Below is a small trained network, with its code and all its weights. Each question gives an input and a class and asks what happens when units are switched off, that is, made to give their printed mean instead of their output.

import numpy as np


def w(rows, s, z=0):
    codes = np.array(rows[::2]) - 128.0
    scale = np.full(codes.shape[1], s)
    scale[-1] = z or s
    return codes * scale


def norm(h):
    return h / np.sqrt((h * h).mean(-1, keepdims=True) + 1e-5)


def f(y):
    return y / 2 * (1 + np.tanh(0.7978845608 * (y + 0.044715 * y**3)))


def log_softmax(a):
    a = a - a.max(-1, keepdims=True)
    return a - np.log(np.exp(a).sum(-1, keepdims=True))


def net(x, mask):
    res = np.array(x, float).reshape(1, 8) / 4 @ E
    u = 0
    for l in range(3):
        y = f(norm(res) @ A[l][:, :-1].T + A[l][:, -1])
        res = res + np.where(mask[u : u + 9], y, B[l][:, -1]) @ B[l][:, :-1]
        u += 9
    return log_softmax(norm(res)[-1] @ U[:, :-1].T + U[:, -1])


A, B = {}, {}
E = w([
[60,45,191,194,109],'x0',
[34,148,139,51,34],'x1',
[159,165,91,208,153],'x2',
[141,64,104,198,153],'x3',
[108,186,154,219,107],'x4',
[136,98,75,137,171],'x5',
[53,97,212,2,220],'x6',
[35,144,26,171,127],'x7',
],0.003)
A[0] = w([
[153,187,108,3,111,104],'L0N1',
[108,141,127,141,141,115],'L0N2',
[24,131,24,139,127,26],'L0N3',
[216,177,233,98,99,104],'L0N4',
[37,143,170,7,91,16],'L0N5',
[31,98,79,179,153,41],'L0N6',
[185,139,71,171,85,44],'L0N7',
[69,135,157,5,76,38],'L0N8',
[201,111,56,229,98,2],'L0N9',
],0.0049,0.0032)
B[0] = w([
[150,141,133,22,121,247],'L0N1',
[114,133,122,118,136,118],'L0N2',
[77,49,77,151,152,152],'L0N3',
[35,109,51,152,150,227],'L0N4',
[151,106,93,65,23,246],'L0N5',
[94,131,64,89,140,126],'L0N6',
[201,114,68,124,108,143],'L0N7',
[130,100,120,52,5,231],'L0N8',
[169,113,89,96,3,202],'L0N9',
],0.0042,0.0013)
A[1] = w([
[213,200,120,22,254,63],'L1N1',
[79,217,181,151,91,79],'L1N2',
[71,241,159,162,128,63],'L1N3',
[188,20,250,139,209,36],'L1N4',
[138,137,132,69,89,84],'L1N5',
[68,246,21,112,44,100],'L1N6',
[185,8,47,46,210,117],'L1N7',
[115,32,241,112,162,62],'L1N8',
[217,126,50,205,57,4],'L1N9',
],0.0045,0.0033)
B[1] = w([
[174,253,62,132,238,201],'L1N1',
[101,156,192,122,111,117],'L1N2',
[104,128,200,181,98,106],'L1N3',
[134,34,198,162,190,169],'L1N4',
[117,122,128,87,122,135],'L1N5',
[169,33,199,144,178,253],'L1N6',
[75,235,204,194,92,217],'L1N7',
[212,80,139,136,145,159],'L1N8',
[234,121,76,182,66,184],'L1N9',
],0.0042,0.0018)
A[2] = w([
[36,77,205,123,172,27],'L2N1',
[136,56,187,144,126,100],'L2N2',
[69,159,201,194,70,67],'L2N3',
[199,206,121,64,231,44],'L2N4',
[159,138,122,227,196,146],'L2N5',
[68,177,168,169,81,103],'L2N6',
[201,76,177,141,122,119],'L2N7',
[238,153,50,114,121,134],'L2N8',
[2,70,5,150,175,1],'L2N9',
],0.0064,0.0039)
B[2] = w([
[202,127,53,170,78,157],'L2N1',
[207,104,97,111,184,146],'L2N2',
[154,241,227,133,181,141],'L2N3',
[106,200,58,112,226,192],'L2N4',
[126,87,150,46,81,251],'L2N5',
[150,163,198,132,178,138],'L2N6',
[128,92,72,128,173,161],'L2N7',
[110,179,92,174,73,240],'L2N8',
[1,108,126,182,144,155],'L2N9',
],0.0056,0.0029)
U = w([
[97,114,159,7,66,185],'0',
[8,90,97,194,139,125],'1',
[126,190,232,180,121,109],'2',
[125,153,113,103,231,120],'3',
[182,29,154,151,179,138],'4',
[141,231,61,87,158,109],'5',
[92,110,103,118,100,2],'6',
[190,144,62,226,44,163],'7',
],0.016,0.0056)

Each question gives the input, the list of numbers given to net, and the class t.
The units are the neurons (one row each of A and B). Each row of codes is followed by its name. A weight is (code - 128) times the scale printed after its matrix; where a second scale follows, it is the last column's (A, B and U).
mask holds one flag per neuron, layer by layer. A switched-off neuron (its flag False) gives its mean, the last column of its row in B, instead of its output. The means were averaged over made-up inputs and are rounded, as every weight is.
A unit's drop is (log p(t) with every unit on - log p(t) with that unit switched off) / (log p(t) with every unit on - log p(t) with every unit switched off).
The circuit of an input: a set's keep is (log p(t) with only the set's units on - log p(t) with every unit switched off) / (log p(t) with every unit on - log p(t) with every unit switched off). Starting from the 12 units with the biggest drops (on a tie, the unit counted first), units are removed one at a time, each time the one whose removal leaves the highest keep (on an exact tie, the one counted first), for as long as the keep stays at least 0.8.
circuit, biggest first: the units of the circuit, biggest drop first
k most important neurons of layer l: the k neurons of layer l with the biggest drops, biggest first
drop when u is switched off: that unit's drop, to one decimal
input [-2,4,3,-5,0,5,1,-8], class 5: circuit, biggest first : (L1N1)
input [-4,7,8,-5,-2,8,6,-7], class 5: 2 most important neurons of layer 0 : (L0N9 L0N3)
input [6,0,-6,1,6,5,0,1], class 4: 3 most important neurons of layer 1 : (L1N8 L1N7 L1N1)
input [1,-3,-6,1,5,-2,1,0], class 4: 3 most important neurons of layer 1 : (L1N7 L1N8 L1N4)
input [5,7,-6,6,-7,7,-4,-7], class 4: 2 most important neurons of layer 2 : (L2N2 L2N5)
input [-3,4,7,-5,-1,-8,-3,-5], class 2: 2 most important neurons of layer 1 : (L1N3 L1N2)
input [-2,-6,-4,-1,-8,7,6,6], class 5: 2 most important neurons of layer 1 : (L1N1 L1N7)
input [7,7,7,6,2,-3,0,0], class 2: 2 most important neurons of layer 2 : (L2N3 L2N6)
input [1,-2,-1,2,-4,-3,8,7], class 1: 3 most important neurons of layer 2 : (L2N9 L2N5 L2N1)
input [0,-6,-6,-5,7,-7,-6,-1], class 2: 2 most important neurons of layer 1 : (L1N2 L1N3)
input [-1,-2,3,-1,7,-2,6,-7], class 3: 3 most important neurons of layer 1 : (L1N1 L1N6 L1N7)
input [-1,-7,0,-6,6,-5,-2,2], class 2: 2 most important neurons of layer 1 : (L1N3 L1N2)
input [4,6,1,8,5,-2,2,-3], class 2: 2 most important neurons of layer 1 : (L1N6 L1N2)
input [1,2,0,5,6,-4,6,3], class 2: circuit, biggest first : (L2N3)
input [5,6,-6,4,4,6,-7,2], class 1: 3 most important neurons of layer 2 : (L2N9 L2N1 L2N8)
input [4,6,8,1,-6,-4,-3,5], class 1: drop when L2N9 is switched off : 0.1
input [-1,0,4,-3,-7,5,4,0], class 5: drop when L1N1 is switched off : 0.1
input [-5,-1,-4,3,-5,-3,1,0], class 5: drop when L1N1 is switched off : 0.4
input [7,4,4,4,4,-1,2,-1], class 2: drop when L2N3 is switched off : 0.7
input [7,5,-2,-4,4,-3,-7,5], class 2: most important neuron of layer 2 : (L2N3)
